Each row is followed by its class.
[ 0.71  0.44 -0.11 -2.66 -0.18 -0.17  0.84 -0.27 -0.74  0.69 -0.98  0.81
  0.57  0.81 -0.91 -0.66  0.16 -0.33  0.63  2.19 -2.04  0.03 -0.54  2.66
  0.75 -0.29 -1.13  1.11 -0.36  0.07 -0.68  0.61  0.06  1.10  0.14 -0.95] : V
[ 0.45 -0.29  1.19 -2.89  0.95  0.00  0.73 -1.27 -0.59 -0.68 -0.27 -0.50
 -0.69 -0.18 -0.04  0.42 -3.25 -0.41  0.15 -0.30 -2.63  0.57  0.68  1.76
 -0.46  3.86 -0.66  0.55 -0.79 -0.17  0.10  0.40 -0.33  0.49  0.39 -0.61] : J
[ 0.32  0.19 -0.04 -1.97  0.02 -0.12  0.89 -0.70 -0.38 -0.05 -0.68 -0.06
 -0.25  0.62 -0.15 -0.28 -0.74 -0.61 -0.01 -0.85 -3.06  0.20 -0.19  2.58
  0.40  1.01 -0.97  0.51 -1.00 -0.23 -0.40 -1.22 -0.04  0.15 -1.11 -0.70] : V
[-0.18 -0.29 -0.33  0.55  0.52  1.05  0.41 -1.07 -0.64 -0.99  0.31 -0.61
  0.67  0.02 -0.56 -1.04 -1.96 -0.04  0.09 -0.67 -0.55  0.44 -3.12  0.12
  0.70  2.17  0.02 -0.20 -0.36  0.57  1.34  1.31  1.74  0.15 -0.08 -0.68] : Q
[ 0.82 -0.28 -1.05 -2.77  0.32  0.45  0.54  0.87 -0.33  0.98 -0.91  0.70
  0.09  0.24  3.31 -0.39  0.05 -0.76 -0.47  0.76 -3.86 -0.82 -0.89  1.10
 -0.63  0.98 -0.60  0.39 -1.11  0.34 -1.40  0.71 -0.78  0.11 -0.43 -0.81] : V
[ 0.64  0.48  0.88 -0.41 -0.41 -0.31  1.08 -0.61 -0.49  0.45  1.18  1.23
 -0.91 -0.10 -0.49 -0.30  0.99 -0.39 -0.23  0.38 -0.71  0.30 -0.28  1.77
 -0.36  0.98 -0.76  0.93  0.40  0.08 -1.60  0.76 -0.53 -0.37  0.21 -0.55] : V
[-0.91 -0.07 -0.28  1.04  0.60 -1.18  0.92 -1.52  0.01 -0.01  0.90 -0.12
 -0.61  1.11 -1.11 -0.79 -1.28 -0.10 -0.41 -0.31  1.01  0.69  0.01  0.83
  0.63  0.78 -0.12 -0.26 -0.91  0.44 -1.00 -2.01 -0.05 -0.20  0.18  0.30] : Q
[-0.68  0.82  0.44 -0.71  0.36 -0.34  0.82 -0.62 -1.13 -0.22 -0.29 -0.26
 -1.22  0.08 -0.06 -1.60 -0.50  0.06  0.53 -0.01 -3.18  0.15 -0.60  1.59
 -0.16  0.50 -1.04  1.05 -1.36  1.05  0.61 -0.93  0.11  0.12  1.37 -0.62] : V
[-0.16 -0.05  1.89 -3.08 -0.80  0.97  1.10  0.16 -0.25 -0.31 -0.11 -0.82
 -3.90  0.37 -0.97 -1.45 -1.41 -0.81  0.20 -0.21  1.67  0.31 -0.18  3.84
  0.28  1.22 -0.98  1.87 -0.75  0.82  0.33  0.47 -0.01 -0.16 -0.68 -1.01] : V
[ 0.80 -1.24  2.70 -2.17 -1.44  0.06 -0.01  0.02  0.44 -0.95  0.11  0.25
  1.38  1.48 -0.28  1.36 -2.03 -0.09  1.45  0.40  0.53  0.11 -1.10  2.19
 -0.92  2.59  1.11 -0.28 -0.18  0.21 -0.71 -1.26  0.74  1.00  0.24 -1.32] : N
[-1.02 -0.22  0.89 -1.02  0.62  0.13 -0.66 -0.20  0.56 -1.79  1.19 -1.06
 -0.14 -0.66 -0.73 -0.74 -4.44 -0.08  0.52 -0.37  3.38 -0.66 -2.53  1.33
  0.21  0.52 -0.87 -0.10 -0.11 -0.07 -1.00 -0.30  0.68 -0.10 -0.23  0.63] : Q
[-1.27 -1.35  0.73 -2.55  0.41 -1.06  1.16 -1.11  0.07 -1.54 -0.79  0.47
  0.14  0.84 -1.09 -0.52 -2.02 -0.03  1.15 -0.15 -2.23  0.07 -0.79  1.54
 -0.04  2.53 -0.60 -0.49 -0.94 -0.23  1.30  0.07  0.84  1.14  0.29 -0.43] : Q
[-0.59  0.44  0.24 -1.79  1.03 -1.52  0.26 -1.19  0.23 -0.42 -1.15 -0.40
 -0.48  0.02 -0.52 -0.50 -2.04 -0.08 -0.72 -0.61 -1.73  0.23 -1.40  2.93
  0.29  2.33 -0.16 -0.51 -0.41 -1.97 -1.17  0.11  0.02  0.38 -0.06  0.07] : J
[-0.50 -0.94  2.92 -2.59 -1.01  0.39 -0.05 -2.04  0.04 -1.91  0.63 -0.29
 -1.39  0.06  0.03  0.77 -3.64  0.54  0.06 -0.10 -1.41 -0.25 -1.14  3.47
  0.24  1.65  0.80 -0.19 -0.30 -0.04  0.40  0.20  0.40  1.05 -0.33 -2.37] : Q
[ 0.46 -0.71  1.24 -2.34 -0.41  0.15  1.24 -0.24  0.57 -0.01 -0.03  0.30
 -0.79  1.17 -0.11 -0.82 -0.31  0.03  0.28  0.38 -2.85  0.11 -0.10  3.18
 -1.43  0.69 -1.43  1.25 -0.65  1.20  0.23 -1.32 -0.05  0.29 -0.20 -0.57] : V
[ 0.07 -0.06  1.39 -2.33 -0.54 -0.36  0.52  0.29 -1.30 -1.17 -0.76 -0.43
 -0.08  0.67 -0.48 -0.41 -0.79 -0.94  0.30 -0.72 -0.64  0.34 -0.86  2.89
 -0.60  0.93 -0.69  0.85 -0.44 -0.85 -1.27  1.31 -0.47  1.93  0.51  0.06] : J
[-3.74 -1.37  1.04 -5.16  0.85 -0.85 -0.49 -0.47 -1.07 -1.37  0.46 -1.53
  1.07  0.24 -2.87 -0.51 -4.01 -0.20  1.32 -0.65  6.11  0.36  0.21  3.50
  0.63 -0.61 -1.56  1.56  0.35  0.48 -6.11 -2.51  0.70  1.01  0.37 -1.36] : Q
[-0.44 -0.44  0.40 -4.59  0.50  0.11  0.29 -0.58  0.08 -1.27 -1.50 -0.15
 -0.17  0.04  0.02  0.32 -1.57 -0.47  1.31  0.50 -1.56  0.44 -0.14  3.26
 -0.23  1.24 -0.95  0.64 -0.18 -0.63 -1.19  1.34 -0.38  0.38 -0.66 -0.70] : N
[-0.68 -0.45  0.77 -2.11 -0.65 -0.10  0.81 -0.37  0.24 -1.76  0.28 -0.67
  0.58  0.65 -0.09 -0.84 -1.54 -0.24  1.00 -1.07  0.12  0.14 -1.58  3.31
 -0.66  2.00 -0.60  0.42 -0.37  0.83 -0.05  0.26 -0.12  0.96 -0.17 -0.61] : J
[-0.52  0.22 -0.02 -2.76  0.14 -0.93  0.08  0.07 -0.48 -2.09 -0.46  0.23
  0.11 -0.03 -1.11  1.09 -1.02  0.67 -0.02 -0.31  0.84  0.09  0.18  0.94
 -0.37  1.43 -0.42  0.36 -0.35 -0.12 -0.52  0.44  0.50  0.67 -0.17 -0.07] : J
[-0.86 -0.10  1.96 -0.23 -0.18 -0.83 -0.24 -0.95 -0.08 -1.91 -0.74 -0.43
  0.51 -0.49 -1.52  0.24 -1.19 -0.74  0.66  0.01  3.41 -0.25 -0.34  2.37
 -0.84  1.35  0.59 -0.08  0.68 -0.05 -2.18 -0.83 -0.42  0.50 -0.17 -0.03] : N
[-2.06 -0.91  0.80 -2.37  0.63  2.10 -0.10 -0.83  0.20 -1.76  1.15 -0.62
 -0.65  0.01 -2.02 -1.12 -3.50 -0.08  0.87 -0.33  4.14  0.07 -0.71  2.99
  0.58  0.72 -0.08  0.49 -0.27  1.14  0.53  0.48  0.68  1.33 -0.33 -0.01] : Q
[ 0.54 -0.25  1.93 -1.22 -1.22  0.20  0.36  0.63 -0.39  0.18 -1.42 -0.45
  0.10  0.65 -0.84  0.62 -0.39 -0.24  1.56  0.10  0.70 -0.16  0.41  2.66
 -0.61  0.88 -0.01  1.30  0.35  0.49 -0.94  1.25 -0.14  0.48 -0.22 -2.24] : N
[-0.28 -1.10  1.40 -2.16  0.26  1.31  1.21 -0.10  0.11 -0.89  0.74 -0.29
 -1.19 -1.07 -1.16 -1.91 -3.57 -0.15 -0.32 -0.02  1.35  0.47 -2.27  2.84
  0.33  1.49  0.62 -0.51 -0.52 -0.38  1.91  0.26  0.18  0.38 -0.33  0.09] : Q
[ 0.65  0.04  1.26 -2.98  0.11 -0.03  0.11 -0.31  0.40 -0.28 -1.63  0.49
  0.17  0.82  0.08 -0.20 -1.80  0.36  0.27 -1.05 -3.48  0.31 -1.85  2.77
 -0.59  2.51 -0.16  1.34 -0.03 -0.69  1.69  1.19 -0.16  0.57  0.41  1.34] : J
[ 0.44  0.45  0.78 -0.98 -0.84  0.20 -0.94 -0.97 -0.40  0.87 -1.72 -0.19
  0.04  0.59 -0.84  0.16 -0.04 -1.19  0.19  0.00 -0.46  0.46 -0.41  1.76
 -0.55  0.18 -1.36  2.10 -0.87  1.73 -0.55  0.42 -1.22  0.28 -0.21 -1.30] : V
[-1.19 -0.44  0.65 -0.87 -0.52  0.74  0.33 -0.20 -0.25 -1.16  0.32 -0.16
 -0.62  0.06 -1.01 -1.06 -2.60 -0.29  1.08 -0.33 -0.60  1.57 -0.94  1.32
  0.43  0.80 -0.75  0.61 -0.72  0.34 -1.79  0.38  1.38  0.36 -0.15 -0.87] : J
[-0.23 -0.53 -0.09 -1.16 -0.40  1.52  1.18  2.34 -0.62 -0.29 -1.12 -0.57
  0.17  0.01 -0.69 -0.12  0.00 -0.89  0.87 -0.09  2.19  0.42  0.65  1.94
 -1.05  0.48 -0.62  2.46 -0.50  1.00 -1.45 -0.61  0.11 -0.20 -0.33  0.46] : V
[-0.41 -0.24 -1.23 -2.35 -0.74  1.85  0.80  2.28 -0.76 -1.04  0.65 -0.61
  0.85  0.08  0.66  0.04 -0.22  0.13  0.60  0.11  1.11  0.99 -0.19 -3.13
 -1.30  0.44 -0.75  1.03  0.71  0.25 -0.63 -1.35  0.21 -0.34  0.42  0.72] : N
[-0.55 -0.72 -0.89 -1.42  0.00 -0.54 -0.22 -0.77 -0.17 -2.76 -0.44 -0.91
 -0.29  0.83 -0.38 -1.86 -2.27 -0.49  1.24 -0.20 -1.12  0.03 -1.09  1.15
 -0.81 -1.13 -1.84  0.55 -0.68  1.03  0.53  0.46 -0.31 -0.08  0.79 -1.01] : V
[-0.84 -0.09  1.67 -2.08  0.25 -1.08 -0.33 -0.77 -0.16 -2.11  0.04 -1.08
 -0.80 -0.61 -1.64 -0.75 -3.42 -0.59  1.51 -0.72  2.56 -0.05 -0.99  4.07
 -0.88  0.51 -1.00  1.51 -0.53 -0.41 -3.07  0.51  0.51  0.80  0.93 -0.91] : J
[ 0.19  0.32 -1.88 -2.94 -0.31  0.27  0.27  0.71 -0.83  0.06 -0.70 -0.43
  0.04  2.74 -0.62 -1.24 -0.77 -0.46  0.67 -0.40 -1.40  0.37 -0.23  1.52
 -0.27 -0.63 -1.18 -0.22  0.04  0.86  0.79  1.12  0.36  0.53  0.55 -0.67] : V
[ 0.97  0.13  0.39 -0.71 -0.30 -0.26  1.09  0.12  0.22  0.50 -1.67 -0.70
 -0.03  1.53 -0.47 -0.67 -0.44 -1.58  0.00  0.63 -2.31  0.11 -0.66  1.31
 -1.26  1.59 -0.88  1.23 -0.86 -0.19  0.96 -0.33 -0.46  0.92  0.28  0.20] : V
[ 0.92  0.48  1.45  0.93  0.17 -1.20  0.44  0.40  0.27 -1.29 -0.65  0.19
  0.12 -0.51 -0.39  0.07 -1.11 -0.79  0.65 -0.74 -0.18 -0.62 -0.69  1.98
 -1.52  0.97 -2.48  0.61 -0.34 -0.10 -0.66  1.80 -2.27  0.46 -0.06 -0.73] : J
[ 0.33  0.64  0.43 -1.86  0.17  0.13  0.48  0.29 -0.50  1.11 -1.52  0.05
  0.37  0.77 -0.68 -0.76 -0.09 -0.03  0.41 -0.43 -1.50  0.19  0.44  1.59
 -0.04  0.69 -0.74  0.50  2.07  0.00 -0.81  0.26  0.15  0.17  0.39  0.13] : V
[-0.33  0.26 -0.63 -3.73  2.52 -0.86  0.43 -0.28 -2.33 -0.50 -0.49  0.81
  0.76  0.62 -0.26 -0.65 -2.20 -0.33  1.11 -0.69 -1.12 -0.06 -0.94  3.58
 -0.51  0.68 -0.98  0.98 -0.16 -0.65  0.23  1.25 -0.08  0.97 -0.22 -1.57] : J
[ 0.79  0.32 -0.36  0.27 -0.42 -0.76  0.86  0.96 -1.51  0.54  3.16  0.12
  0.17 -0.08  0.19 -0.99  2.59 -0.62  0.43 -1.61  0.01  0.20 -0.82 -1.20
 -0.85  0.64 -0.81  0.93  0.02 -0.83 -1.03  1.06 -0.60 -0.48  0.61  0.86] : V
[ 0.65 -0.39  1.82 -3.63  0.81  1.27  0.01 -0.45  2.44 -1.08  0.51  0.39
 -0.31  0.82 -0.46 -0.55 -3.32  0.02 -0.20  0.43 -3.03  1.20 -1.07  1.47
 -0.06  0.27 -0.32  0.67 -0.57  0.25  0.10  0.94 -0.51 -0.42  0.03 -1.33] : J
[-0.08  1.07 -1.90 -1.12 -0.20 -0.07  0.27  0.25 -0.82  0.61 -0.68  0.49
 -0.26  0.96  0.64 -0.62 -0.13  0.24 -0.35  0.27 -5.09  1.00 -0.18 -2.06
 -0.36  0.01 -1.16  0.48  0.11  0.42  0.83 -0.44 -1.31 -0.95 -0.64  0.17] : V
[-0.29 -0.76  1.42 -2.63 -0.45  1.78  1.25 -0.12  0.23 -0.34  0.69  0.52
 -0.95  0.93 -0.75 -0.40 -1.38 -0.10  0.81  0.04 -1.13  1.13  0.10  3.23
  0.14  1.35 -1.04  1.54 -0.32  0.97  1.16 -0.12 -0.06  0.13 -0.34 -1.77] : V
[-1.62  0.22  0.33 -0.58  1.29 -1.74 -0.36 -0.51 -0.18 -0.54 -0.36 -0.43
  0.19  0.49 -1.14 -0.67 -2.29  0.33  0.13 -0.51  1.03  0.62 -0.78  1.11
 -0.30  1.34  0.20 -0.90 -0.50 -0.28 -2.25  0.32  0.48  0.04 -0.08  0.36] : Q
[ 0.00 -1.23  1.76 -4.61  0.37  0.75 -0.17 -1.24  0.47 -2.36 -1.25  0.18
 -0.24  1.32  0.89  0.38 -2.70 -0.53  0.72  1.49 -0.68 -0.05 -0.27  3.41
  0.01  1.56  0.77 -0.37  0.57  0.92  1.56 -0.69  0.08  0.86 -0.61 -0.43] : N
[-0.80 -0.67  1.75 -2.51 -0.18  0.54 -0.31 -1.34 -0.12 -2.77  0.77 -0.71
 -0.84 -0.25 -0.70 -0.87 -3.21 -0.77 -0.52  0.17 -0.53  0.01  1.10  2.23
 -0.95  1.35 -1.10  0.97 -1.20  0.91 -1.45  0.46  0.96  0.02 -0.42 -1.93] : H
[ 0.73  0.15 -0.31 -0.56 -1.07 -0.62  1.64  0.71 -1.38 -0.01 -0.95  0.05
 -0.09 -0.44 -0.62 -0.27  0.54 -0.53 -0.21 -0.58 -0.27  0.04 -0.96  0.94
 -0.90  1.45 -0.76  0.62 -1.32 -0.03 -0.12  0.53 -0.12 -0.17  0.88  0.32] : V
[ 0.22  1.25 -0.35 -1.65  1.27 -1.02  1.31 -0.47 -1.16  0.63 -2.17  0.36
 -0.02 -0.06  0.27 -0.58  0.23 -0.29 -0.72 -0.40 -1.61  0.36 -0.18  1.87
 -1.82  0.69 -1.67  1.68  0.02 -2.29 -2.57  0.16 -1.20 -1.08  0.58  0.08] : V
[ 1.88 -0.22  1.06 -1.39  0.39  1.55  1.54 -0.07 -0.21 -0.97 -0.62  0.04
 -0.87 -0.46 -0.09 -0.51 -0.24  0.86 -0.09  0.36 -2.55  0.17 -0.06 -0.26
 -0.63  1.12 -0.22  0.94 -1.20 -0.19  0.42  0.98 -0.33  0.14 -0.87 -0.12] : V
[-1.11 -0.78  0.35 -1.91 -0.14  0.62  1.00 -0.21 -0.51 -0.21 -0.34 -0.93
 -0.65 -0.98 -1.89 -1.14 -2.01 -0.11  0.16  0.64  2.33  0.32 -0.92  2.28
  0.17  3.42  0.38  1.30 -0.75  0.33 -0.86  1.11 -0.37  0.80 -0.25  0.78] : Q
[-0.02  0.00  0.77 -1.99  0.08 -0.35  0.40  0.72  0.26 -1.19  0.08  1.90
  1.28  0.49  0.07 -0.80 -1.96 -0.46  0.45 -0.55 -1.88  0.71 -0.42  3.41
  0.44  0.29 -0.74  0.11  0.69  0.33 -0.60  2.07  0.35  0.93 -0.50 -1.14] : J
[-1.34 -1.09  2.02 -0.76 -0.16  0.85  0.35  0.00  1.37 -1.32  0.92  0.13
  0.01  0.00 -1.36 -0.25 -3.05 -0.35  1.01  0.14  2.11  0.98  0.17  2.32
  0.55  2.34  1.07  0.25 -0.08  0.93  0.95 -1.04 -0.35  0.88  0.37 -1.15] : Q
[-0.21  0.36  1.28 -1.79  0.56  1.05  0.17 -0.32  0.52 -0.81  0.73  0.10
 -0.20  0.13 -0.78  0.50 -2.35 -0.06  0.12  0.50 -0.11  0.05 -1.34  3.21
  0.62  2.33  0.43 -0.12 -0.32  0.90  3.87  1.84 -0.45  1.04 -1.54 -0.12] : Q
[ 1.33 -0.90  1.37  0.64 -0.50  0.40  1.54  0.28 -0.60  0.97 -0.13  0.03
 -0.83 -0.07 -1.43 -0.99 -0.11 -0.31 -0.18 -0.05 -0.23  0.59  0.21  2.62
 -0.23  1.25  0.33  0.05 -0.42  0.31 -1.26 -1.22 -0.45 -0.07  0.43  0.17] : V
[-0.79  0.15  1.56 -1.66 -0.13  0.10 -1.07 -2.06  0.75 -2.03 -0.33  0.52
  0.22  1.14  1.32  0.69 -2.81 -0.67  0.82 -0.41 -1.64  0.11 -2.15  1.21
 -1.59  0.04  0.69 -0.04 -0.63 -0.37 -0.13 -1.65  0.96  1.04 -0.59 -1.50] : N
[ 0.82  0.01  0.32 -2.54 -0.60 -0.45  0.44 -0.09 -1.84  0.67  1.23 -0.45
 -2.47  0.88 -0.09 -0.48 -0.70 -0.05  0.24 -0.01 -1.95  0.21 -0.06  3.29
 -0.09 -0.72 -0.90  2.61 -1.74 -3.47 -0.77 -0.27 -0.33  0.59  0.65 -0.65] : V
[-0.79 -0.47  0.60 -0.66  0.62 -0.39  0.10 -0.44  0.53 -1.34 -0.42  0.07
 -0.29  0.38 -0.54  0.29 -2.60  0.29  0.46 -0.49  0.31  0.20 -0.90  0.62
 -1.21  0.96  1.16 -0.51 -0.46  0.64  0.58 -0.02  0.05  1.22  0.61  0.54] : Q
[ 0.78  0.22 -0.49 -1.91 -0.47  0.48  1.12  0.35 -0.95  0.97 -0.26  0.16
  0.36  0.20 -0.13 -0.12  0.50  0.17  1.11 -0.39 -2.29  0.48 -1.11  1.21
 -1.11  1.25 -0.05  1.98 -0.47  0.77 -0.78  0.26 -0.36  0.14 -0.87 -0.86] : V

Each row is followed by its class. Each block has new classes.
[-0.25  0.10 -0.88 -0.10 -0.28 -1.51 -0.25  0.39 -0.06  0.04  0.05 -0.33
  0.36  0.74  0.22  1.16 -0.41 -1.33 -1.06 -0.15  0.25  0.14 -0.16  0.02
 -0.56  0.77  0.45  0.30 -0.39  0.32  0.10  0.04  1.14  1.32 -0.31  0.77] : F
[ 0.53 -0.51  0.44 -0.68 -0.45  1.43 -0.60  0.42 -0.56  0.79 -0.35  0.44
  0.19 -0.79  0.81  0.32 -0.63  0.54  1.11 -0.32 -0.06 -2.88  0.64 -0.04
 -0.30 -0.24  0.28 -0.06  1.08 -0.48 -0.32 -0.82 -0.52 -0.36  1.09 -0.08] : G
[-0.67  0.29 -0.47  0.17  0.20 -1.13  0.36 -0.19  0.33 -0.38 -0.24 -0.56
 -0.20  1.01 -0.64 -0.03  0.93 -1.34 -0.62 -0.63  0.03  0.79 -0.37 -0.10
  0.35  0.44  0.27  0.21 -0.48 -0.06  0.64  0.64  0.67  0.20 -1.02  0.28] : F
[ 0.61  0.92 -0.01 -0.19 -0.34 -1.02  0.29  0.36 -0.42  0.28 -0.27  0.10
  0.01 -0.21  0.28  0.60 -0.24  1.91 -0.41 -0.44  0.35  0.15  0.45 -0.16
 -0.14  0.71  0.72  0.88  0.28 -0.13 -0.33 -0.19  0.81  0.41  0.54 -0.07] : P
[-0.21  0.20 -0.61  0.20 -0.02 -0.80  0.95  0.70 -0.32  0.48 -0.50  0.25
  0.40 -0.35 -1.17 -0.97 -0.41  2.82  3.32  0.51 -0.76  0.00  0.01 -0.80
 -0.62 -0.21  0.02 -1.04  0.80 -0.42 -1.02 -0.75 -0.69 -1.23  0.39 -0.60] : G
[-0.15  0.33  0.60 -0.81  0.81  0.50 -0.07  0.17 -0.06 -0.28 -0.07 -0.28
 -0.37 -0.31  0.64 -0.15 -0.49 -0.30 -0.51 -0.02  0.43 -0.10 -0.37  0.09
  0.04  0.28  0.47  0.88 -0.33  0.40  0.28  0.29  0.10 -0.36 -0.22 -0.39] : C
[-0.29 -0.33  1.27 -2.25 -0.27 -0.30  0.51  1.24 -0.23  0.58 -1.15 -0.33
 -0.13 -0.48  1.13  0.59 -0.51  2.07 -0.37  0.20  1.12 -0.89  0.74  0.14
 -0.84  0.29  0.68  0.88  0.34  0.08  0.49 -0.48  0.52  0.39 -0.25  0.06] : P
[ 0.44 -0.28 -0.82 -0.06 -0.34  0.19 -0.18 -0.10  0.11 -0.45  0.19 -0.76
 -0.56  0.29  1.05  1.74  0.40 -1.66 -0.55  0.23  0.44 -0.78  0.63 -0.20
  0.30 -0.23  0.43 -0.01 -0.11  0.16 -0.45 -0.23  0.73  1.53  1.00  0.77] : F
[ 0.28 -0.07  1.13 -1.69 -1.06  1.05 -0.67  0.15 -0.39  0.37 -1.20 -0.12
  0.03  1.15 -0.39  0.91 -0.39  0.57  0.60  0.70 -1.05 -0.99  0.34  1.09
  0.10 -0.49  0.32 -0.37  1.01 -0.63  0.05  0.18  0.22  0.25  0.96  0.42] : G
[ 0.28 -0.56  0.63 -0.55 -0.03  2.43 -0.09 -0.48  0.16  1.19 -0.63  0.22
 -0.58  0.29 -0.87 -0.42 -0.61 -0.03  1.39  0.03 -1.54 -1.96 -0.41  0.23
  0.85 -0.34  0.37 -0.83  1.59 -0.42 -0.36  0.77 -0.95 -1.71  0.93  0.62] : G
[ 0.19  0.22 -0.39  0.60  0.62 -0.36 -0.19 -0.45  0.20 -0.45  0.26 -0.26
 -0.55  0.30  0.26  1.31  0.09 -2.04 -1.52 -0.14  0.41  0.62  0.53  0.32
  0.51  0.11  0.22  0.39 -0.24 -0.09 -0.04  0.47  0.76  0.65  0.14 -0.11] : F
